Below are the code and all the weights of a small trained network. Each question names an input and a target symbol and asks about switching units off, where a switched-off unit gives its printed mean instead of its output.

import numpy as np


def w(rows, s, z=0):
    codes = np.array(rows[::2]) - 128.0
    scale = np.full(codes.shape[1], s)
    scale[-1] = z or s
    return codes * scale


def norm(h):
    return h / np.sqrt((h * h).mean(-1, keepdims=True) + 1e-5)


def softmax(a):
    e = np.exp(a - a.max(-1, keepdims=True))
    return e / e.sum(-1, keepdims=True)


def log_softmax(a):
    a = a - a.max(-1, keepdims=True)
    return a - np.log(np.exp(a).sum(-1, keepdims=True))


def net(x, mask):
    ids = ['ΘΦαηλμπσω'.index(c) for c in x.split()]
    T = len(ids)
    res = E[ids] + P[:T]
    u = 0
    for l in range(3):
        r = norm(res)
        for j in range(2):
            rows = slice(3 * j, 3 * j + 3)
            q, k, v = (r @ M[l][rows].T for M in (Q, K, V))
            z = softmax(np.where(np.tri(T) > 0, q @ k.T / 3**0.5, -1e9)) @ v
            o = O[l][rows]
            res = res + np.where(mask[u + j], z, o[:, -1]) @ o[:, :-1]
        u += 2
    return log_softmax(norm(res)[-1] @ U[:, :-1].T + U[:, -1])


Q, K, V, O = {}, {}, {}, {}
E = w([
[93,122,152,96,131,120,122,125,180,171],'Θ',
[111,104,124,93,156,67,136,160,174,187],'Φ',
[55,255,119,115,112,172,134,150,185,189],'α',
[104,148,158,235,135,79,68,58,208,107],'η',
[87,69,122,95,135,163,101,108,95,129],'λ',
[103,84,127,99,30,162,107,140,90,169],'μ',
[216,116,72,108,72,189,195,168,150,166],'π',
[73,80,108,95,95,113,126,179,128,153],'σ',
[117,177,175,167,90,137,96,72,213,206],'ω',
],0.02)
P = w([
[152,135,200,14,128,66,61,148,100,109],'0',
[128,112,158,133,94,112,70,188,62,185],'1',
[119,130,149,115,103,127,106,162,75,187],'2',
[99,128,114,144,108,129,103,158,85,176],'3',
[103,156,117,128,105,141,100,144,101,166],'4',
[90,164,91,129,109,147,102,115,114,167],'5',
[74,152,77,148,116,148,85,94,131,157],'6',
[89,146,87,147,100,125,103,117,124,132],'7',
[73,146,44,133,140,114,115,65,161,169],'8',
[75,145,41,156,119,106,110,63,159,150],'9',
[101,166,67,143,110,93,112,115,163,117],'10',
[87,122,82,92,112,162,125,45,199,108],'11',
[62,124,74,163,78,177,136,7,170,113],'12',
[85,115,123,113,73,158,156,59,174,104],'13',
],0.013)
Q[0] = w([
[175,84,71,136,66,194,159,235,139,128],'L0H0',
[101,132,212,163,255,63,159,159,80,8],'L0H0',
[198,99,12,52,167,224,127,33,58,103],'L0H0',
[82,116,139,104,63,100,153,141,178,168],'L0H1',
[147,118,104,79,195,120,102,111,163,123],'L0H1',
[188,107,148,123,154,116,58,164,144,154],'L0H1',
],0.0078)
K[0] = w([
[194,124,163,88,81,77,139,197,96,91],'L0H0',
[8,109,150,101,164,98,84,109,100,139],'L0H0',
[172,84,136,130,223,164,92,110,56,118],'L0H0',
[134,144,71,134,115,127,158,107,135,138],'L0H1',
[107,142,84,135,129,136,90,104,105,153],'L0H1',
[112,142,126,143,138,135,120,172,140,128],'L0H1',
],0.011)
V[0] = w([
[117,124,206,52,101,109,75,174,111,84],'L0H0',
[181,72,99,87,103,132,153,38,84,112],'L0H0',
[52,113,134,127,145,132,108,142,28,74],'L0H0',
[154,200,220,35,99,55,79,214,140,64],'L0H1',
[43,94,1,109,153,117,153,157,184,200],'L0H1',
[46,71,188,143,172,84,93,102,58,154],'L0H1',
],0.0089)
O[0] = w([
[115,149,113,137,58,124,120,71,151,123,96],'L0H0',
[157,129,157,179,121,118,113,152,80,144,106],'L0H0',
[142,198,112,117,92,126,175,135,115,139,6],'L0H0',
[87,71,158,117,252,139,84,130,84,178,134],'L0H1',
[117,142,128,96,88,103,64,134,145,77,254],'L0H1',
[126,133,194,157,84,96,126,146,113,124,123],'L0H1',
],0.013,0.0089)
Q[1] = w([
[104,161,129,192,180,54,117,220,71,222],'L1H0',
[105,164,18,162,105,156,119,157,126,85],'L1H0',
[108,117,179,210,139,131,40,183,166,116],'L1H0',
[82,191,178,187,107,57,92,251,80,139],'L1H1',
[57,91,76,3,128,168,110,199,98,190],'L1H1',
[172,163,136,157,177,116,100,136,88,238],'L1H1',
],0.0073)
K[1] = w([
[66,65,216,76,134,157,107,60,35,190],'L1H0',
[122,108,67,143,69,155,117,140,152,158],'L1H0',
[143,198,100,155,172,3,111,69,146,68],'L1H0',
[105,120,149,159,155,154,83,187,2,143],'L1H1',
[68,163,93,45,71,161,129,110,124,128],'L1H1',
[155,104,249,81,215,126,186,88,72,162],'L1H1',
],0.0082)
V[1] = w([
[98,224,65,86,102,253,184,136,42,158],'L1H0',
[173,121,53,42,177,205,72,236,171,189],'L1H0',
[220,119,117,152,124,124,107,237,79,131],'L1H0',
[136,52,61,20,48,239,214,176,60,21],'L1H1',
[113,38,112,139,137,136,72,117,163,132],'L1H1',
[121,137,203,66,46,105,67,152,48,242],'L1H1',
],0.0073)
O[1] = w([
[128,147,207,200,103,91,129,245,193,96,2],'L1H0',
[97,140,67,244,90,76,152,96,148,14,188],'L1H0',
[181,223,105,133,187,46,73,45,250,92,26],'L1H0',
[129,74,245,117,191,242,54,61,175,233,32],'L1H1',
[191,164,173,95,94,181,153,82,126,38,240],'L1H1',
[144,2,104,127,123,109,166,67,172,133,239],'L1H1',
],0.0079,0.0084)
Q[2] = w([
[130,116,131,128,115,68,101,127,140,183],'L2H0',
[109,252,194,183,190,143,170,213,151,167],'L2H0',
[147,106,204,153,234,125,151,134,94,180],'L2H0',
[124,88,84,93,114,214,145,109,190,130],'L2H1',
[101,134,131,148,62,159,110,110,151,91],'L2H1',
[109,146,150,89,55,127,111,155,128,175],'L2H1',
],0.013)
K[2] = w([
[184,161,120,123,117,130,90,112,67,116],'L2H0',
[7,163,133,125,164,113,111,154,100,193],'L2H0',
[56,112,204,121,119,57,95,95,101,166],'L2H0',
[82,160,126,100,91,83,122,98,176,131],'L2H1',
[167,150,105,115,106,131,119,165,137,109],'L2H1',
[113,138,129,147,70,161,143,135,122,112],'L2H1',
],0.015)
V[2] = w([
[139,143,86,85,247,255,149,250,163,163],'L2H0',
[113,207,5,47,29,105,115,146,219,116],'L2H0',
[210,98,165,96,166,184,142,184,96,126],'L2H0',
[161,62,104,171,187,157,92,129,148,179],'L2H1',
[100,93,174,210,139,195,218,82,39,207],'L2H1',
[121,218,99,137,212,135,166,226,126,184],'L2H1',
],0.009)
O[2] = w([
[193,254,191,224,99,211,93,188,184,183,75],'L2H0',
[215,106,45,163,50,183,167,90,127,149,185],'L2H0',
[23,175,186,174,222,187,53,181,96,135,114],'L2H0',
[159,46,95,128,170,135,227,20,185,106,99],'L2H1',
[175,227,148,121,143,154,197,125,187,147,76],'L2H1',
[55,58,142,119,211,61,173,109,92,182,5],'L2H1',
],0.009,0.014)
U = w([
[66,56,63,67,159,102,91,55,97,162,185],'Θ',
[165,182,73,116,1,108,228,130,149,81,158],'Φ',
[103,122,83,198,208,148,98,44,162,127,120],'α',
[135,133,174,133,118,137,160,156,204,102,85],'η',
[157,145,146,115,138,104,90,142,154,133,8],'λ',
[177,213,100,58,153,136,106,149,61,174,16],'μ',
[159,164,121,126,142,112,122,151,120,110,7],'π',
[94,128,119,217,129,68,125,195,90,112,134],'σ',
[173,154,175,126,105,89,107,169,197,157,242],'ω',
],0.0081,0.0019)

Each question gives the input, a string of symbols that net reads in full, and the target symbol t.
The units are the heads (3 rows each of Q, K, V and O). Each row of codes is followed by its name. A weight is (code - 128) times the scale printed after its matrix; where a second scale follows, it is the last column's (O and U).
mask holds one flag per head, layer by layer. A switched-off head (its flag False) gives its mean, the last column of its rows in O, instead of its output. The means were averaged over made-up inputs and are rounded, as every weight is.
A unit's drop is (log p(t) with every unit on - log p(t) with that unit switched off) / (log p(t) with every unit on - log p(t) with every unit switched off).
The circuit of an input: a set's keep is (log p(t) with only the set's units on - log p(t) with every unit switched off) / (log p(t) with every unit on - log p(t) with every unit switched off). Starting from all 6 units, units are removed one at a time, each time the one whose removal leaves the highest keep (on an exact tie, the one counted first), for as long as the keep stays at least 0.8.
units of the circuit, in order: the units of the circuit, biggest drop first
most important unit: the unit with the biggest drop
which heads matter: for each layer, one digit per head in row order, 1 if its drop is at least 0.15 and else 0, layers parted by /
input π α η, target α: units of the circuit, in order	(L0H1 L2H1)
input π α ω, target α: units of the circuit, in order	(L0H1 L2H1 L2H0)
input μ π σ α Φ λ α, target σ: most important unit	L2H0
input α μ μ μ α π μ Φ λ, target α: units of the circuit, in order	(L2H0 L1H1)
input λ μ μ λ σ σ σ ω, target Θ: which heads matter	10 / 11 / 10
input η σ η η π Θ, target μ: units of the circuit, in order	(L0H0 L0H1 L1H0 L2H0)
input λ λ α, target Θ: which heads matter	01 / 01 / 10
input η η λ α, target Θ: which heads matter	01 / 01 / 00
input η α α Φ μ Φ λ α α π λ, target σ: which heads matter	11 / 10 / 11
input α λ σ π, target σ: which heads matter	10 / 10 / 10
input λ λ α λ μ λ σ α π, target ω: units of the circuit, in order	(L0H1 L0H0 L2H0 L1H0)
input η Φ Θ μ η α α ω π α Θ σ, target σ: units of the circuit, in order	(L0H0 L2H0)
input η Θ π Θ Φ α λ α λ, target σ: which heads matter	00 / 00 / 10
input ω Φ π α Φ Φ η Θ α α α μ, target σ: which heads matter	00 / 00 / 11
input π λ η λ Φ, target ω: units of the circuit, in order	(L0H1 L2H0)
input σ σ η, target Θ: which heads matter	01 / 10 / 10
input σ σ Θ μ α η, target Θ: most important unit	L1H0
input μ π η μ μ λ μ π η, target Φ: which heads matter	01 / 11 / 10
input η ω π σ, target μ: which heads matter	11 / 10 / 11
input α π ω, target σ: which heads matter	10 / 11 / 10
input η α π, target μ: most important unit	L0H0
input λ η σ π η α α ω, target μ: units of the circuit, in order	(L0H0 L1H0 L2H0)
input λ Θ π Φ, target ω: units of the circuit, in order	(L0H0 L0H1 L2H0 L1H0)
input λ μ π, target ω: which heads matter	11 / 10 / 10
